Below are the code and all the weights of a small trained network. Each question names an input and a class and asks about switching units off, where a switched-off unit gives its printed mean instead of its output.

import numpy as np


def w(rows, s, z=0):
    codes = np.array(rows[::2]) - 128.0
    scale = np.full(codes.shape[1], s)
    scale[-1] = z or s
    return codes * scale


def norm(h):
    return h / np.sqrt((h * h).mean(-1, keepdims=True) + 1e-5)


def f(y):
    return y / 2 * (1 + np.tanh(0.7978845608 * (y + 0.044715 * y**3)))


def log_softmax(a):
    a = a - a.max(-1, keepdims=True)
    return a - np.log(np.exp(a).sum(-1, keepdims=True))


def net(x, mask):
    res = np.array(x, float).reshape(1, 4) / 4 @ E
    u = 0
    for l in range(2):
        y = f(norm(res) @ A[l][:, :-1].T + A[l][:, -1])
        res = res + np.where(mask[u : u + 15], y, B[l][:, -1]) @ B[l][:, :-1]
        u += 15
    return log_softmax(norm(res)[-1] @ U[:, :-1].T + U[:, -1])


A, B = {}, {}
E = w([
[127,128,128,129,127],'x0',
[255,141,63,54,40],'x1',
[128,216,205,109,78],'x2',
[153,57,239,28,169],'x3',
],0.0062)
A[0] = w([
[147,205,82,101,169,172],'0.n1',
[155,65,86,145,103,38],'0.n2',
[81,137,105,141,111,28],'0.n3',
[161,134,125,130,239,187],'0.n4',
[120,187,236,107,126,1],'0.n5',
[84,121,157,244,159,155],'0.n6',
[102,114,145,197,86,89],'0.n7',
[72,144,164,172,132,77],'0.n8',
[106,100,47,163,150,46],'0.n9',
[67,164,105,140,99,131],'0.n10',
[161,111,46,100,144,117],'0.n11',
[18,160,113,158,141,168],'0.n12',
[199,101,188,50,188,50],'0.n13',
[59,59,242,134,180,112],'0.n14',
[116,29,136,95,149,28],'0.n15',
],0.011,0.0038)
B[0] = w([
[156,133,139,180,112,156],'0.n1',
[28,109,154,109,182,146],'0.n2',
[120,93,167,93,137,125],'0.n3',
[155,46,170,149,140,175],'0.n4',
[63,129,155,169,53,184],'0.n5',
[154,63,158,102,121,228],'0.n6',
[161,144,163,73,164,143],'0.n7',
[60,129,150,1,108,170],'0.n8',
[22,98,61,143,150,166],'0.n9',
[210,153,179,77,145,159],'0.n10',
[21,129,84,210,141,178],'0.n11',
[157,61,128,52,18,217],'0.n12',
[74,70,141,70,70,215],'0.n13',
[139,176,97,242,191,255],'0.n14',
[212,112,123,123,154,171],'0.n15',
],0.0084,0.0073)
A[1] = w([
[61,111,154,154,97,157],'1.n1',
[149,186,121,145,127,55],'1.n2',
[119,101,110,165,197,57],'1.n3',
[133,140,52,139,176,31],'1.n4',
[170,91,119,117,150,179],'1.n5',
[151,148,136,6,123,107],'1.n6',
[80,169,185,188,152,53],'1.n7',
[78,95,142,82,148,214],'1.n8',
[95,142,204,117,109,173],'1.n9',
[134,91,122,180,139,165],'1.n10',
[138,151,149,155,111,85],'1.n11',
[80,95,123,136,153,2],'1.n12',
[122,75,78,64,147,26],'1.n13',
[163,175,150,166,135,128],'1.n14',
[87,135,147,91,73,102],'1.n15',
],0.018,0.0061)
B[1] = w([
[176,100,105,122,183,232],'1.n1',
[176,98,225,156,121,138],'1.n2',
[158,159,250,97,138,184],'1.n3',
[75,199,147,170,199,145],'1.n4',
[25,81,104,180,126,185],'1.n5',
[116,208,127,156,240,209],'1.n6',
[67,108,13,177,83,169],'1.n7',
[177,149,121,170,35,255],'1.n8',
[130,203,66,103,168,221],'1.n9',
[88,169,141,67,139,202],'1.n10',
[129,80,144,172,96,137],'1.n11',
[217,163,95,67,54,153],'1.n12',
[156,34,25,98,2,188],'1.n13',
[239,33,165,174,21,148],'1.n14',
[134,120,234,86,187,208],'1.n15',
],0.0099,0.0094)
U = w([
[119,3,76,55,69,123],'0',
[47,178,57,190,185,193],'1',
[170,222,186,34,196,131],'2',
[221,135,197,190,61,4],'3',
[43,51,230,170,206,47],'4',
],0.02,0.004)

Each question gives the input, the list of numbers given to net, and the class t.
The units are the neurons (one row each of A and B). Each row of codes is followed by its name. A weight is (code - 128) times the scale printed after its matrix; where a second scale follows, it is the last column's (A, B and U).
mask holds one flag per neuron, layer by layer. A switched-off neuron (its flag False) gives its mean, the last column of its row in B, instead of its output. The means were averaged over made-up inputs and are rounded, as every weight is.
A unit's drop is (log p(t) with every unit on - log p(t) with that unit switched off) / (log p(t) with every unit on - log p(t) with every unit switched off).
The circuit of an input: a set's keep is (log p(t) with only the set's units on - log p(t) with every unit switched off) / (log p(t) with every unit on - log p(t) with every unit switched off). Starting from the 12 units with the biggest drops (on a tie, the unit counted first), units are removed one at a time, each time the one whose removal leaves the highest keep (on an exact tie, the one counted first), for as long as the keep stays at least 0.8.
circuit, biggest first: the units of the circuit, biggest drop first
most important unit: the unit with the biggest drop
top k neurons: the k neurons with the biggest drops, biggest first
top k neurons in layer l: the k neurons of layer l with the biggest drops, biggest first
drop when u is switched off: that unit's drop, to one decimal
input [4,-7,5,3], class 1: circuit, biggest first : [1.n7]
input [0,0,7,3], class 1: circuit, biggest first : [0.n12; 1.n7]
input [-3,7,2,0], class 3: top 2 neurons in layer 1 : [1.n13; 1.n9]
input [-5,-6,5,6], class 1: circuit, biggest first : [0.n14; 1.n7]
input [5,0,-6,3], class 4: top 2 neurons in layer 1 : [1.n3; 1.n5]
input [2,3,1,0], class 3: top 2 neurons : [0.n9; 0.n6]
input [8,0,-1,7], class 4: top 3 neurons : [0.n15; 0.n14; 0.n12]
input [3,-3,0,-5], class 0: top 3 neurons : [1.n13; 0.n6; 0.n12]
input [3,-7,-1,-1], class 0: top 2 neurons : [0.n12; 0.n8]
input [-4,7,1,4], class 2: top 2 neurons : [1.n6; 0.n9]
input [1,-7,1,-4], class 2: top 3 neurons : [0.n8; 1.n6; 0.n10]
input [-4,-5,-5,0], class 0: top 3 neurons in layer 0 : [0.n12; 0.n6; 0.n8]
input [7,-1,0,3], class 4: top 4 neurons in layer 1 : [1.n8; 1.n3; 1.n13; 1.n9]
input [-8,0,1,7], class 1: top 2 neurons : [0.n14; 0.n12]
input [-1,-1,-6,8], class 4: circuit, biggest first : [0.n14]
input [-1,-5,1,-3], class 2: top 2 neurons : [0.n8; 1.n6]
input [5,-8,-5,0], class 0: top 3 neurons : [0.n12; 0.n8; 0.n6]
input [4,0,7,1], class 1: top 2 neurons in layer 1 : [1.n7; 1.n9]
input [-8,-7,1,-2], class 2: top 2 neurons in layer 1 : [1.n6; 1.n9]
input [4,0,-4,2], class 4: circuit, biggest first : [0.n12]
input [1,-6,8,6], class 1: top 2 neurons : [0.n14; 1.n7]
input [-1,0,2,0], class 2: top 3 neurons in layer 1 : [1.n15; 1.n9; 1.n5]
input [4,-6,3,4], class 1: top 2 neurons : [0.n14; 1.n7]
input [-5,-2,-5,4], class 4: top 2 neurons : [0.n14; 1.n5]
input [1,-2,7,2], class 1: drop when 1.n7 is switched off : 0.4
input [-3,-2,4,-4], class 2: drop when 0.n15 is switched off : 0.0
input [-5,-1,8,-1], class 2: most important unit : 0.n14
input [5,-1,4,5], class 1: drop when 0.n14 is switched off : 0.6
